Here is a tiny trained network, its code and every weight. The questions are about switching its units off for an input and a class, where a switched-off unit gives its printed mean instead of its output.

import numpy as np


def w(rows, s, z=0):
    codes = np.array(rows[::2]) - 128.0
    scale = np.full(codes.shape[1], s)
    scale[-1] = z or s
    return codes * scale


def f(y):
    return y / 2 * (1 + np.tanh(0.7978845608 * (y + 0.044715 * y**3)))


def log_softmax(a):
    a = a - a.max(-1, keepdims=True)
    return a - np.log(np.exp(a).sum(-1, keepdims=True))


def net(x, mask):
    res = np.array(x, float).reshape(1, 3) / 4 @ E
    y = f(res @ A[0][:, :-1].T + A[0][:, -1])
    res = res + np.where(mask, y, B[0][:, -1]) @ B[0][:, :-1]
    return log_softmax(res[-1] @ U[:, :-1].T + U[:, -1])


A, B = {}, {}
E = w([
[101,146,136,121,8,154,148,150,179],'x0',
[92,86,105,103,126,134,190,95,115],'x1',
[53,91,217,103,87,19,116,148,206],'x2',
],0.011)
A[0] = w([
[116,118,128,110,182,67,173,175,2,6],'n0',
[190,209,170,135,105,123,91,158,128,251],'n1',
[76,111,124,155,92,175,199,147,125,102],'n2',
[144,68,116,147,180,107,116,106,101,61],'n3',
[155,101,147,143,218,124,108,117,142,47],'n4',
[175,173,74,184,126,209,136,100,77,192],'n5',
],0.0098,0.0022)
B[0] = w([
[124,145,145,105,149,198,93,77,136,171],'n0',
[112,84,130,81,240,159,195,56,3,178],'n1',
[90,162,199,254,207,165,168,25,87,165],'n2',
[127,98,188,148,84,115,85,126,98,165],'n3',
[60,65,166,183,133,188,54,158,87,168],'n4',
[151,18,127,142,171,89,135,214,154,250],'n5',
],0.0084,0.012)
U = w([
[121,60,112,82,111,94,128,177,167,251],'0',
[85,123,151,133,89,166,98,108,68,251],'1',
[104,128,116,112,127,114,146,100,61,244],'2',
[181,194,107,109,135,71,136,115,109,30],'3',
[162,138,107,89,28,73,122,105,2,5],'4',
[101,136,82,112,99,151,96,133,168,5],'5',
[97,199,61,52,124,140,102,153,130,5],'6',
],0.0092,0.0022)

Each question gives the input, the list of numbers given to net, and the class t.
The units are the neurons (one row each of A and B). Each row of codes is followed by its name. A weight is (code - 128) times the scale printed after its matrix; where a second scale follows, it is the last column's (A, B and U).
mask holds one flag per neuron, in row order. A switched-off neuron (its flag False) gives its mean, the last column of its row in B, instead of its output. The means were averaged over made-up inputs and are rounded, as every weight is.
A unit's drop is (log p(t) with every unit on - log p(t) with that unit switched off) / (log p(t) with every unit on - log p(t) with every unit switched off).
The circuit of an input: a set's keep is (log p(t) with only the set's units on - log p(t) with every unit switched off) / (log p(t) with every unit on - log p(t) with every unit switched off). Starting from all 6 units, units are removed one at a time, each time the one whose removal leaves the highest keep (on an exact tie, the one counted first), for as long as the keep stays at least 0.8.
units of the circuit, in order: the units of the circuit, biggest drop first
k most important neurons: the k neurons with the biggest drops, biggest first
drop when u is switched off: that unit's drop, to one decimal
input [-8,-1,4], class 1: units of the circuit, in order	[n4 n5]
input [3,8,6], class 2: units of the circuit, in order	[n2]
input [-8,-6,-7], class 1: 2 most important neurons	[n4 n0]
input [-8,8,-7], class 1: 2 most important neurons	[n0 n4]
input [-7,-1,5], class 1: units of the circuit, in order	[n5 n4]
input [-7,-4,2], class 1: 2 most important neurons	[n4 n5]
input [-8,1,6], class 1: units of the circuit, in order	[n5 n4]
input [-6,-6,2], class 1: units of the circuit, in order	[n4 n5]
input [-8,8,-4], class 1: 2 most important neurons	[n0 n4]
input [-6,4,3], class 1: 4 most important neurons	[n5 n4 n0 n3]
input [1,3,-4], class 0: units of the circuit, in order	[n5 n1]
input [-4,-2,-4], class 0: 2 most important neurons	[n5 n2]
input [3,4,-5], class 0: 3 most important neurons	[n5 n1 n0]
input [-3,-6,-7], class 0: 2 most important neurons	[n5 n2]
input [8,1,6], class 1: units of the circuit, in order	[n2]
input [3,-7,5], class 2: 2 most important neurons	[n1 n5]
input [-2,-4,-5], class 0: drop when n1 is switched off	-0.1
input [6,3,-8], class 0: drop when n2 is switched off	-0.1
input [3,-8,-2], class 2: drop when n1 is switched off	1.4
